The symbols move the elements like this.
state | * ! @ $ ^ &
QM | HR HL BP RF GM QS
FJ | QS BS QC HR GF FP
QJ | BS QS LZ HL MZ QG
TH | SD CP - DD BL NC
NT | DT MP ZP ZR JB RT
HB | ZB MR JB JJ - QB
JJ | MH LG FP GF - HB
MH | JJ GG ZJ ZN - ZB
HQ | NC HJ - SD SR BH
MZ | ZQ ZN QJ DQ - GG
MR | TN HB LB LG - RR
BH | GP GR - HQ SJ PQ
PN | LB RF SJ QG TN HL
RT | BP DZ SG NT HR QC
QB | GM RR HR HB - GF
GP | BH ZP - NC MP DD
BZ | QG FP TT BS LG LB
DN | DZ BP PQ SJ HL LZ
BS | QJ FJ BL CT ZQ BZ
HJ | PP HQ - HS CZ GR
JB | RF LB NT FP HB HR
HL | CT QM DN PN DQ QJ
BL | LZ QC TH DZ BS TT
SD | TH HS - PQ LZ HQ
ZN | GF MZ QS GM - MH
ZP | GR GP - PP NT SG
FP | ZJ BZ ZR FJ JJ JB
PP | HJ NC - CP ZR ZP
QC | RD BL CP RT FJ ZR
SG | GD DD - ZP RT CP
QS | FJ QJ RD QM ZN ZJ
TN | MR ZB PN GG - DQ
RR | DQ QB CT MR - ZQ
DZ | DN RT DD MP CT BL
TT | SR ZR NC BL BZ MP
GF | ZN ZQ FJ QB - JJ
GD | SG PQ - GR BP HS
NC | HQ PP - TH TT GP
ZJ | FP QG CZ QS MH RF
HS | CP SD - GD RD HJ
LG | GG JJ BZ ZQ - MR
ZB | HB TN RF MH - GM
DD | PQ SG - GP DZ TH
BP | RT DN GD DT QM RD
SR | TT CZ HQ LZ QG SJ
ZR | CZ TT PP QC FP NT
RD | QC LZ HS BP QS CZ
CP | HS TH - SG QC PP
RF | JB PN DT ZJ ZB QM
ZQ | MZ GF BS RR - LG
GG | LG MH QG MZ - TN
HR | QM CT RT JB QB FJ
GR | ZP BH - HJ DT GD
MP | SJ NT GP TT LB DZ
QG | BZ ZJ SR QJ GG PN
GM | QB DQ QM ZB - ZN
CT | HL HR DZ LB RR BS
PQ | DD GD - BH DN SD
DT | NT SJ GR CZ RF BP
DQ | RR GM HL TN - MZ
LZ | BL RD SD DN QJ SR
LB | PN JB MP BZ MR CT
SJ | MP DT BH SR PN DN
CZ | ZR SR HJ RD ZJ DT

The rows follow the links: the fewer symbols apart two elements are, the more alike their rows tend to be.

Each row is also shifted at random along 5 hidden directions that mean nothing.

Each row, then its element:
[  23   22   20   38  -47    1   22  -14   56   13   -4    0  -34  -12   37  -15   30    9  -67   30    7   32  -25   45  -26   29  -37]: DN
[  86   -7   -8   -5  -58   -9   69   -8   52  -50  -18  -13   65   33  -39   34   43   24   10   42    4   22  -11  -21   23  -39  -76]: CP
[ 104  -40   23    6  -20   22  -51    6   45   39   40  -44  -19   -9    4    4   -4  -33   -7   60  -21  -23   47  -23   55   -3   -1]: HR
[  43  -23   64   35   44  -34    3   25  -17   34   -8  -37   -1   24  -41  -17   21  -67  -53   13    3   -4   42  -41  -26   57    9]: BS
[ -77  -19    0  -23   57  -82  -59   39   -1   55   -8  -18   24   -9   12   -6  -29  -49   60  -44  -24   -1   15  -22    4   -8   81]: ZN
[ -40   -6  -59   64   11   -3   -6   34   44  -12    1   -4   16  -37  -22  -22  -22   47   32  -37   48  -48   34  -17  -15  -25   54]: ZJ
[  -3   12   34   64  -67    9   46  -46   26  -78  -51   29   50   17  -54  -23   34   16   -4   57   36    4    9  -32  -65   16 -137]: BL
[  22   -2  -19   45  -73  -36  -37   14   88   -3   -4    8   -6  -20   32  -11   -1   18    0   19  -12   13    5   -6  -35  -34    2]: QM
[   5  -49   44   21   10   31  -29  -31  -21   16   22  -14    0  -11   32   -6   34  -25  -54   33   39   -9   28    6  -38   37  -11]: DZ
[ -13   25   28   15  -36    7  -16  -29   36   36   -2    1  -64    0   30   -2   -5  -13  -59   17  -34   34  -21   39    5   35   -7]: HL
[ -26  -28   15  -16   40   -7    4   -7   -4   37   25  -22   23  -24   78  -18   42    2  -24  -15   59    1  -21   55  -34   23   33]: PQ
[ -12   18  -69  -39   -6  -13   37   -7    5  -31  -19   22   15   15    6   50    9   43   28  -56    1   34  -29   28   45  -24   13]: HJ
[ -82  -26  -20   11    3   36   29  -47  -66  -83  -23   27   57   -3   -4   -4   35   59   22  -29   70  -28   -6    7  -48   -7  -24]: NC
[  48  -29   14  -22   53   -3  -41   13  -35   20    1  -27   -8    7  -26   -2  -27  -26   40  -26  -36  -41   47  -40   51    8   83]: JJ
[  49  -33  -16  -22  -51   31  -45  -39   42    7   32   -9   -3    4   11   55    1  -18    5   57  -17    4   32    1   76  -17  -52]: RT
[  53  -12   19  -42   54   39   51   14  -72   15   40  -14   -4    8   32   12   36  -19  -38   -1   33  -10  -15   24   -5   17    9]: GP
[  20   -8   52    4  -16   30  -41  -52  -13   14    3   -6  -40    2    7  -13    3  -34  -32   35  -34    2   21    1    6   49  -24]: CT
[  13    3  -50  -60    1   13    3   -2  -45  -28   17   30   28    5   26   40   -4   21   46  -13   17    2  -23    1    5  -50  -20]: ZP
[ -92  -30   14   24  -53   44  -34   13   82   14   32  -50  -27   -9  -25   15  -24   21  -15   69  -37   -6   -2   -9   38  -53    0]: GM
[  54   23  -48  -46   20  -22   30   31    6   12   24   13   19  -10   51   11    0   21   29  -30   20    6  -32   34   11  -39    8]: GR
[ -13   -3   24   19   -1   83    4    7  -49    2   35   -5  -51    3  -36  -10  -20  -18  -62   44    3  -25    3  -14  -14   17  -24]: LB
[  46  -24  -38    0   16  -61  -43   44   41   64   40  -18   -8  -32   67   17    7  -21  -12  -24   20   15   19   23   -6   -3   61]: BP
[  90   57   48   22   31  -39   32   -8   56   64  -42   -7  -13   -9    9  -62   -3  -46   10    4   -8    3    4   26   25   74  -27]: QJ

Complete each set of four: the symbols that take the first to the second take the third to the fourth, perhaps in another order.
Answer with the element's name.
[  77    6  -46  -32   36   31  -17  -48  -19  -13  -14   26   21  -24   -9    6  -23    8  100  -22   23  -49   47    9  104    7  -14]
: [-110  -22    4  -31   -9  -21  -67  -33  -26  -15  -27   24   37   10  -34   13  -40  -25   93   -2  -36    0   20  -40   14  -27  -11]
:: [   7   44  -63  -29  -14   27   17   27   28   24   42   21  -44   -9   10   54  -43   10   -6   10   -3   25  -27   32   70  -39  -23]
: MH

[  41  -30  -39  -49   45  -14    6   41  -59    9   52   -4   33   -6   33   35   18    0    7  -29   36   -8    0   -1  -16  -38   43]
: [  26  -29    0    1   40   -9   45   10  -74  -26    4  -21    8   35  -13   31   63    6  -74  -53   22   18   -1   -2  -24   22   55]
:: [  55   62    9    8   33   11    7   11  -13   46    4   32  -49  -27   42  -57  -38  -16    2   -9    0  -11  -20   42  -25   37    4]
: ZJ

[ -13  -32  -56  -35    7  -14   -1   39  -59  -35   31   22   39    7   22   43   15   24    5  -31   36   14  -19  -18  -66  -65   22]
: [  43  -21  -41  -24   41   49  -26   25  -34   24   59   -5   10  -37   12   11  -32  -13   35   19   41  -54   32   -8   34  -34   -3]
:: [ -14  -42  -17    3  -15    8   29   38   70   16   57  -50   32  -19   36   17   44   36  -38   24   50   -3   -9   24    4  -44   14]
: BP

[  25   46   -4   -8  -32   48   -1   28   46   13   13  -11  -41   -9  -16  -18  -65   21   33   42  -59  -21  -26    2   54  -42  -14]
: [ -38   11   24   20   -9  -11  -35   -8   20   47   10    0  -49   -6   36  -11   -4  -29  -51    3  -19   29  -12   36  -24   43   18]
:: [  40   14  -71   34  -19  -12   37   26   52  -26   -9    7   -7    3  -25   21    2   47   -8  -35   23   10   -1    5   31  -19   10]
: BH

[  30  -16  -14   27  -28  -23  -49    8   81   33    5    1   11  -50   50  -44  -10   13   44   16   23  -29   23   13  -16  -20    8]
: [  11  -30   79   -9   20   13  -47   -7  -27   38   16  -37  -37   15    4  -13    6  -48  -42   22  -58   -7   22  -17   -9   33   42]
:: [   2   47  -14  -61   15   31   44  -32  -25   11    4   37   -3  -15   57   -6   -4   20   22  -10   16    6  -61   75   30   18  -28]
: NT

[ -22  -47  -41   -8  -57  -32  -70  -11    2  -27   19   24    9   19   17   70   13   -9  -19    3  -11   42   19  -27  -33  -41   -9]
: [  10    7   44    9   35  -39  -23  -27  -46   25  -36   10   -3   19  -26  -12    3  -66    4  -10  -17   13   28  -24  -16   62  -12]
:: [ -34   20  -18  -13   28   18   52  -34  -15  -18  -19   19   15  -12   27  -11   19   42   17  -41   45   -7  -24   60   18   26    2]
: DT

[  68   -3   83   28  -62   22   -4  -26   21  -23  -21  -26  -34   45  -33  -19   24  -11  -57   65  -80   18   -8  -34  -25   15  -30]
: [  24  -17    0    5   13  -46  -31   27   13   24   -4  -19   22   14  -37   26  -15  -57   22   12  -13   -5   43  -53   36   -9   -2]
:: [ -45    8   61   11  -26    8  -41  -31   23   15  -24    2  -20  -16   34  -64  -11    1    7   17  -33   -9  -15   18  -34   16    2]
: QS

[  -8  -22  -32  -16   19  -52  -27   -3    0   -3  -14    6   57   -2  -14   33   -4  -32   60   -4   21   -2   38  -34   16  -12  -22]
: [  41  -15   46   34   30  -13   37    4   -6   17   -3  -35   17   22  -38    2   42  -44  -56   28   32    5   31  -28  -21   45  -39]
:: [ 127  -13  -15   18   26    5  -34   63  -22   20   29  -18   -5  -32    3  -39  -26  -11   29   11   24  -64   34  -45  -29  -31   29]
: LB

[ -47   22   31   13  -17   40  -14  -34   47   50   10   -4  -60  -15   27   -4   -9  -18  -47   38  -22   14  -12   52   38   44  -19]
: [  13   53    3   34   28   -7   18   -7   -5   12  -33   12  -58    3  -14  -23  -14    3  -31  -48  -16    7   -4   22   13   64   43]
:: [ -36  -10   -9   30    3   19   -2    9  -93  -42   15   42    7  -20   16  -19    8   10  -27  -20   61  -15  -10  -10 -127   -2  -13]
: BL

[ -23    5   18  -11  -57  -11  -56  -19   63    4  -18    8   -7  -14   28  -28  -29   15   58   21  -56    1  -10    0    2  -37   -2]
: [  56   -8   36   48  -21  -37   24   62   94   13   -9  -66   15    8  -50  -34    4   -7   -4   36  -30   -9    9  -44   -6  -30   17]
:: [ -89   -1  -55   -5   13  -79  -19   26   29   20  -11   23   51  -25   17   18  -14  -13   47  -36   47   18   12    0  -12  -29   13]
: CZ

[ -48   10   27   27  -59   33   -5    6  -49  -60  -11   20  -39   35  -60   -2  -10   14  -57   30  -70   22  -34  -47  -78  -24  -23]
: [ -12   12   46  -15  -55  -32  -73  -71  -54  -43  -63   56   -6   16   25  -29   -5   -9   37   -6  -80   34  -12  -10  -74   15  -14]
:: [ -39   -3   79   51   12    7   18   11   52   19  -23  -44   22  -24  -21  -88   -2   -3   21   40   14  -45    8  -13  -36   24   -1]
: GG

[   0  -17   77   34  -12   31   -1   21   58   45   19  -59  -40   -1    7  -42    9  -11  -69   54  -28  -15   -4    3  -18   26   22]
: [  19   12  -11   22   -9    7    1   23   42   -9  -25  -17  -16    0  -37  -28  -31   30   36  -15  -44  -15    8  -21   41  -21   40]
:: [  -9   -2   30  -10   50  -20   58    2   15   25   -4  -26   52  -18   34  -25   39   -5   -2  -11   62   -4  -15   37   -4   34   -9]
: GR

[ -27    0   10  -31   14  -14   12  -29   -5   22   11    5   10  -13   78   -5   34    3  -16  -20   21   26  -29   71  -24   28    8]
: [ -54  -48  -33   13  -31  -12   12   36   54  -12   44  -34   49  -16   41   22   45   51  -36    3   63    1  -15   10  -46  -55   18]
:: [ -43  -23   67  -30   78  -28  -46   -5  -67   51   -8  -24   -5   17  -12  -13  -15  -80    8  -12  -33   -2   25  -24    4   50   52]
: GF

[  21   44  -55   21  -53   -6   -1   37   38  -17   -1   39  -26  -23    5   -7  -49   29   23    7  -14    4  -30   -3  -21  -59  -26]
: [  28   26  -65   13  -38   29   40   65   58    9   55   -4  -35    3  -14   33  -17   23  -51   23   11   14  -28   14   26  -55  -16]
:: [ -10  -17   12   18  -56   75  -16    8   12  -44   15   -5   -4   -6  -49  -12  -39   33   28   60  -31  -51    2  -47   -2  -74  -43]
: JB

[ -12   26  -84  -17   16  -34  -10  -10   12   -8  -26   52    6  -30   24   11  -29   23   72  -73   18    3    9   32   45   -5   28]
: [  90  -12   31   60   18   21   38   30  -27  -16    5  -45  -45   43  -76   -3   34  -14 -109   -5  -15   -9   37  -40  -10   47   49]
:: [ -30   40  -21    7   18  -12   11   32  -41   17   16   32  -34  -23   36   -9   -9   -2  -43  -37   28   19  -41   34  -72   14   15]
: JB

